Below is a small trained network, with its code and all its weights. Each question gives an input and a target symbol and asks what happens when units are switched off, that is, made to give their printed mean instead of their output.

import numpy as np


def w(rows, s, z=0):
    codes = np.array(rows[::2]) - 128.0
    scale = np.full(codes.shape[1], s)
    scale[-1] = z or s
    return codes * scale


def f(y):
    return y / 2 * (1 + np.tanh(0.7978845608 * (y + 0.044715 * y**3)))


def softmax(a):
    e = np.exp(a - a.max(-1, keepdims=True))
    return e / e.sum(-1, keepdims=True)


def log_softmax(a):
    a = a - a.max(-1, keepdims=True)
    return a - np.log(np.exp(a).sum(-1, keepdims=True))


def net(x, mask):
    ids = ['αγδεζηθλμξστφω'.index(c) for c in x.split()]
    T = len(ids)
    res = E[ids] + P[:T]
    u = 0
    for l in range(3):
        q, k, v = (res @ M[l].T for M in (Q, K, V))
        z = softmax(np.where(np.tri(T) > 0, q @ k.T / 3**0.5, -1e9)) @ v
        res = res + np.where(mask[u], z, O[l][:, -1]) @ O[l][:, :-1]
        u += 1
        y = f(res @ A[l][:, :-1].T + A[l][:, -1])
        res = res + np.where(mask[u : u + 8], y, B[l][:, -1]) @ B[l][:, :-1]
        u += 8
    return log_softmax(res[-1] @ U[:, :-1].T + U[:, -1])


Q, K, V, O, A, B = {}, {}, {}, {}, {}, {}
E = w([
[157,139,111],'α',
[129,96,3],'γ',
[155,143,116],'δ',
[132,88,114],'ε',
[116,229,87],'ζ',
[119,207,68],'η',
[151,127,129],'θ',
[128,116,160],'λ',
[134,77,93],'μ',
[134,71,85],'ξ',
[150,147,124],'σ',
[136,119,151],'τ',
[158,139,115],'φ',
[143,186,105],'ω',
],0.016)
P = w([
[3,39,176],'0',
[203,91,136],'1',
[200,108,136],'2',
[155,97,138],'3',
[155,100,142],'4',
[157,106,149],'5',
[142,109,149],'6',
[143,111,147],'7',
[149,124,155],'8',
[135,123,164],'9',
[152,126,137],'10',
[149,142,143],'11',
],0.005)
Q[0] = w([
[250,108,119],'L0H0',
[165,160,114],'L0H0',
[108,163,115],'L0H0',
],0.017)
K[0] = w([
[8,126,151],'L0H0',
[63,120,212],'L0H0',
[123,127,185],'L0H0',
],0.018)
V[0] = w([
[163,173,146],'L0H0',
[255,157,99],'L0H0',
[190,102,58],'L0H0',
],0.0044)
O[0] = w([
[189,114,96,142],'L0H0',
[254,146,106,228],'L0H0',
[105,198,147,254],'L0H0',
],0.0054,0.0005)
A[0] = w([
[57,53,150,3],'L0N0',
[155,151,100,122],'L0N1',
[195,173,247,41],'L0N2',
[125,214,217,4],'L0N3',
[96,206,104,122],'L0N4',
[132,175,193,40],'L0N5',
[203,66,176,125],'L0N6',
[91,174,112,25],'L0N7',
],0.011,0.0019)
B[0] = w([
[188,251,91,107],'L0N0',
[94,122,107,197],'L0N1',
[150,150,38,149],'L0N2',
[88,51,89,164],'L0N3',
[208,46,134,252],'L0N4',
[109,82,134,128],'L0N5',
[211,212,103,145],'L0N6',
[187,83,148,146],'L0N7',
],0.014,0.0029)
Q[1] = w([
[139,130,249],'L1H0',
[110,118,81],'L1H0',
[111,115,185],'L1H0',
],0.014)
K[1] = w([
[249,102,119],'L1H0',
[87,130,140],'L1H0',
[184,105,139],'L1H0',
],0.018)
V[1] = w([
[164,102,193],'L1H0',
[251,204,164],'L1H0',
[77,4,255],'L1H0',
],0.0066)
O[1] = w([
[117,171,63,87],'L1H0',
[3,182,58,143],'L1H0',
[237,199,4,1],'L1H0',
],0.0067,0.0036)
A[1] = w([
[242,162,190,56],'L1N0',
[76,144,44,68],'L1N1',
[156,2,39,42],'L1N2',
[212,180,243,221],'L1N3',
[78,135,115,3],'L1N4',
[144,116,228,122],'L1N5',
[161,226,176,35],'L1N6',
[112,184,125,16],'L1N7',
],0.0078,0.0046)
B[1] = w([
[61,136,183,114],'L1N0',
[119,188,200,104],'L1N1',
[77,223,122,251],'L1N2',
[102,133,61,227],'L1N3',
[126,137,250,75],'L1N4',
[145,183,115,142],'L1N5',
[126,226,152,92],'L1N6',
[126,197,186,78],'L1N7',
],0.015,0.0029)
Q[2] = w([
[113,148,191],'L2H0',
[171,149,69],'L2H0',
[99,152,6],'L2H0',
],0.019)
K[2] = w([
[196,139,196],'L2H0',
[76,70,96],'L2H0',
[5,101,102],'L2H0',
],0.017)
V[2] = w([
[150,4,159],'L2H0',
[218,73,59],'L2H0',
[72,19,232],'L2H0',
],0.011)
O[2] = w([
[52,136,48,31],'L2H0',
[149,221,55,130],'L2H0',
[8,55,90,1],'L2H0',
],0.012,0.007)
A[2] = w([
[223,5,79,143],'L2N0',
[124,178,89,75],'L2N1',
[57,56,195,35],'L2N2',
[216,137,147,2],'L2N3',
[159,146,120,115],'L2N4',
[146,2,148,125],'L2N5',
[89,169,40,143],'L2N6',
[12,114,115,119],'L2N7',
],0.0075,0.008)
B[2] = w([
[119,199,134,255],'L2N0',
[96,34,127,158],'L2N1',
[49,193,96,180],'L2N2',
[47,51,38,245],'L2N3',
[119,141,125,190],'L2N4',
[125,90,165,220],'L2N5',
[62,2,195,224],'L2N6',
[225,152,102,186],'L2N7',
],0.016,0.0073)
U = w([
[159,185,135,254],'α',
[125,109,180,87],'γ',
[189,76,178,129],'δ',
[60,145,74,59],'ε',
[127,116,105,69],'ζ',
[84,138,144,120],'η',
[131,108,114,88],'θ',
[130,93,87,55],'λ',
[49,153,72,92],'μ',
[136,100,102,42],'ξ',
[142,138,127,109],'σ',
[94,37,90,169],'τ',
[53,154,101,89],'φ',
[126,141,2,163],'ω',
],0.0075,0.007)

Each question gives the input, a string of symbols that net reads in full, and the target symbol t.
The units are the heads (3 rows each of Q, K, V and O) and the neurons (one row each of A and B). Each row of codes is followed by its name. A weight is (code - 128) times the scale printed after its matrix; where a second scale follows, it is the last column's (O, A, B and U).
mask holds one flag per unit, layer by layer, with each layer's heads first. A switched-off unit (its flag False) gives its mean, the last column of its rows in O or B, instead of its output. The means were averaged over made-up inputs and are rounded, as every weight is.
A unit's drop is (log p(t) with every unit on - log p(t) with that unit switched off) / (log p(t) with every unit on - log p(t) with every unit switched off).
The circuit of an input: a set's keep is (log p(t) with only the set's units on - log p(t) with every unit switched off) / (log p(t) with every unit on - log p(t) with every unit switched off). Starting from the 12 units with the biggest drops (on a tie, the unit counted first), units are removed one at a time, each time the one whose removal leaves the highest keep (on an exact tie, the one counted first), for as long as the keep stays at least 0.8.
units of the circuit, in order: the units of the circuit, biggest drop first
most important unit: the unit with the biggest drop
top k neurons: the k neurons with the biggest drops, biggest first
top k neurons in layer l: the k neurons of layer l with the biggest drops, biggest first
input ζ ξ ξ, target ω: units of the circuit, in order => L0N4, L2H0
input ζ σ ω γ μ λ δ, target α: units of the circuit, in order => L2N6, L2N3
input ω ζ θ ζ θ λ, target ω: most important unit => L1H0
input τ φ ω ζ ζ γ ω ω τ ω ω, target γ: top 3 neurons => L0N0, L1N2, L0N4
input θ ω ξ ω θ ξ γ θ η, target δ: units of the circuit, in order => L2H0, L1N2
input ω ω α, target τ: units of the circuit, in order => L2H0, L2N6, L1N2
input γ ω η, target τ: top 4 neurons => L0N0, L2N6, L0N4, L1N3
input ζ ξ σ ξ ε ε η ω ω ζ γ α, target α: units of the circuit, in order => L2N6, L2N3
input θ θ α, target α: top 4 neurons in layer 0 => L0N0, L0N4, L0N3, L0N6
input γ τ θ, target τ: units of the circuit, in order => L2H0, L2N6
input ζ τ α θ ζ ω γ ω ζ, target α: top 4 neurons in layer 0 => L0N4, L0N7, L0N6, L0N0
input γ θ ω τ, target τ: units of the circuit, in order => L2H0, L1H0, L2N6
input θ ω γ ε, target δ: top 4 neurons => L0N0, L1N2, L1N1, L0N4
input ω ω σ ω, target τ: top 4 neurons => L2N6, L1N2, L2N1, L2N0
input ζ γ ζ ω, target α: most important unit => L1N2
input λ γ ε η, target η: top 4 neurons => L0N0, L2N2, L0N4, L1N2
input θ θ ζ θ, target α: units of the circuit, in order => L2N3, L2N6
input γ μ ω ζ ζ ω ω ω ζ, target τ: top 3 neurons => L0N0, L2N6, L1N2
input ζ τ θ ζ δ ω ξ ω γ, target α: top 4 neurons in layer 2 => L2N3, L2N6, L2N1, L2N5
input ω λ γ λ ω ω θ η, target ω: most important unit => L2N3
